Each row has a name. After each piece below comes the name of the row it's from, unless a question asks for something else. Each question is about the rows just above it.

[148 161 107  94 177 114  71  88 125 131 111 161 156 112  98 155 144 134
  68 120 150 126 129 131  64 109 128 170 153 133 162 122  99 116 132 101
 148  45 166 127  82  83 111 136 150 172 114 135 122 120 126  69 100 143
 117  85 116 102  97 135 115  91 182 182] = R
[167 126 143 107 132 131 141  86 126 136 112 135 143  70  83 181 108 107
  94 109 112 140 182 104  75 100 136 212 174 101 162 106  99 151 167 163
 125 104 147 148 143 128 132  81 112 122 143 156 139 107 147 122 115 143
 104  54 120  79  95 104 124 131 174 141] = P
[ 63 130 126 164 137 155 108 150 157 103 126 115 135 215 183  93  92 107
 126 134 161 144 141 143 142 126 130  68 114 196 113 123 131 106 116  96
 163  85 129 120 104 110 129 195  99 136  86 120  88 166 100  96 137 112
 144 173 147 163 160 148 133 144 124 119] = Y
[161 153 122  92 167 117  87  83 120 137 103 156 156  89  86 172 135 130
  72 117 134 127 157 121  61 107 126 192 162 123 162 111  98 125 148 117
 139  61 159 132  98  94 113 111 146 158 121 147 124 113 133  82 104 145
 112  65 121  94  94 121 115  99 181 178] = F
[133 159 104  98 181 115  65  96 135 120 114 163 150 139 111 142 146 131
  72 120 159 124 115 133  70 108 127 152 142 142 159 128 103 110 125  98
 157  39 171 129  75  84 113 153 146 177 109 130 121 126 117  66  98 138
 120 103 117 110 102 145 119  88 182 180] = N
[ 62 133 125 163 139 155 103 150 159 101 124 117 138 216 183  93  92 107
 125 132 164 145 139 142 142 126 129  69 114 195 114 123 130 105 119  97
 165  80 132 118 101 108 128 196 157 141  92 120  88 167  98  92 134 112
  98 174 147 159 159 147 135 144 123 121] = B
[140 160 106  97 179 113  66  93 130 126 111 163 151 125 105 151 144 133
  71 123 154 126 120 133  71 109 128 160 148 137 159 127 103 114 127  97
 152  40 168 126  79  82 113 149 149 175 111 132 121 123 120  65  99 140
 116  92 116 109  99 143 118  89 181 182] = A
[151 110 143 129 108 126 176 119 155 105 144 118 117  89 107 157 125 103
 144 111 106 134 129  96 136 112 144 187 150  71 153 137 125 164 160 190
 114 155 133 162 165 157 147  76  71 104 164 142 163 106 150 167 123 127
 107  93 108  81 112 109 146 142 135  94] = K
[124 159 103 105 183 116  63 102 139 113 119 161 152 154 120 135 145 129
  72 126 164 128 110 133  79 108 130 143 139 149 159 134 105 109 119  96
 160  35 169 128  72  80 116 166 146 178 105 126 118 131 114  64 100 132
 121 112 118 115 105 150 122  86 179 177] = C
[ 78 118 141 166 110  93 131 158 119 137 116 105 128 187 178  93  88 125
 147 142 135 140  92 152 158 142 119  59 109 197  92 108 139 103 118  88
 138 143 104 102 129 128 122 173 179 114  89 123  85 164 106 123 153 114
 149 176 156 176 167 129 121 158  97 115] = W
Shift each entry of [107 157 125] by +1 times 1: -> [108 158 126]
[ 78 118 141 166 110  93 131 158 119 137 116 105 128 187 178  93  88 125
 147 142 135 140  92 152 158 142 119  59 109 197  92 108 139 103 118  88
 138 143 104 102 129 128 122 173 179 114  89 123  85 164 106 123 153 114
 149 176 156 176 167 129 121 158  97 115] is in which row? -> W
which: [167 126 143 107 132 131 141  86 126 136 112 135 143  70  83 181 108 107
  94 109 112 140 182 104  75 100 136 212 174 101 162 106  99 151 167 163
 125 104 147 148 143 128 132  81 112 122 143 156 139 107 147 122 115 143
 104  54 120  79  95 104 124 131 174 141] -> P
[124 159 103 105 183 116  63 102 139 113 119 161 152 154 120 135 145 129
  72 126 164 128 110 133  79 108 130 143 139 149 159 134 105 109 119  96
 160  35 169 128  72  80 116 166 146 178 105 126 118 131 114  64 100 132
 121 112 118 115 105 150 122  86 179 177] is in which row? -> C
Shift each entry of [159 104  98] by -1 times 1: -> [158 103  97]

[149 130 136 129 120 115 113 123 140 121 133 142 150 134 121 130 126 140
 128 122 111 121 121 146 127 139 116 127 152 125 134 136 142 147 123 141
  28 139]  T
[147 134 133 135 117 128 118 124 136 137 138 133 132 133 125 115 139 131
 128 119 124 129 134 134 132 134 116 135 135 131 119 138 142 135 133 125
 121 128]  U
[141 131 134 134 121 127 117 124 133 115 132 133 136 133 128 119 137 131
 127 122 122 131 130 128 131 132 116 133 137 136 120 135 142 133 134 127
 130 131]  H
[141 131 134 134 123 129 117 126 134 118 130 131 137 129 128 121 136 130
 127 124 124 129 128 129 130 131 116 133 134 134 142 135 140 133 134 128
 126 130]  X
[147 134 133 135 117 128 118 124 136 118 138 133 132 133 125 115 139 131
 128 119 124 129 134 134 132 134 116 135 135 131 119 138 142 135 133 125
  95 135]  G
[149 130 133 129 120 115 113 123 140 116 133 142 150 134 121 130 126 140
 128 122 111 121 121 146 127 138 116 127 152 134 134 136 142 147 133 141
  28 139]  E
[147 137 133 132 116 131 121 124 137 117 141 130 131 131 126 113 141 131
 128 116 122 130 134 135 130 136 116 136 137 129 117 139 141 139 130 127
  90 135]  S
Shift each entry of [132 116] by +1 times 1: -> [133 117]
Which row holds [147 134 133 135 117 128 118 124 136 118 138 133 132 133 125 115 139 131
 128 119 124 129 134 134 132 134 116 135 135 131 119 138 142 135 133 125
  95 135]? -> G
The row with [147 137 133 132 116 131 121 124 137 117 141 130 131 131 126 113 141 131
 128 116 122 130 134 135 130 136 116 136 137 129 117 139 141 139 130 127
  90 135] is -> S
[130] with +1 step of 1 on every entry: -> [131]
which: [141 131 134 134 123 129 117 126 134 118 130 131 137 129 128 121 136 130
 127 124 124 129 128 129 130 131 116 133 134 134 142 135 140 133 134 128
 126 130] -> X

[170 207 173  74 139 136  78 129 104 149  55 163  91 104 143 169 134]  kika
[ 84  80 102 165  72 133 140  74 138 108 201  93 178 143  66 117 118]  Doz
[100 169 123 128 174 106  71 194  67 170  68 106 150 104 124 195 181]  masu
[155  68 137 200 127 151  41  62 122 115 168  84 142 143 111 159 130]  Vop
[164  98  91 212 122 120  95  62 127 122 201 114 178 105 115 150  94]  ruvi
[107 161 189  58 174 101  20 199 142 136 109 103 149 111 114 105 127]  Zukef
[168 165 190  58 140 101  12 127  91 114 127 154 110  94 140 105  94]  gedu
[ 84  68  91 133  95 109 171 182 162 170 129  82 141 119  64 175 193]  sekav
[ 95 212 182  77  73 159 171 186 175 102  92 163  68 130 143 152 156]  zaded
The row with [164  98  91 212 122 120  95  62 127 122 201 114 178 105 115 150  94] is -> ruvi
Shared by kika and Vop: -> [143]
Move every entry of [101] by +1 step of 1. -> [102]
Move every entry of [127 122] by -1 step of 1. -> [126 121]
Shared by masu and zaded: -> [68]
[122] with -1 step of 1 on every entry: -> [121]
Where do [ 84  68  91 133  95 109 171 182 162 170 129  82 141 119  64 175 193] appear? -> sekav

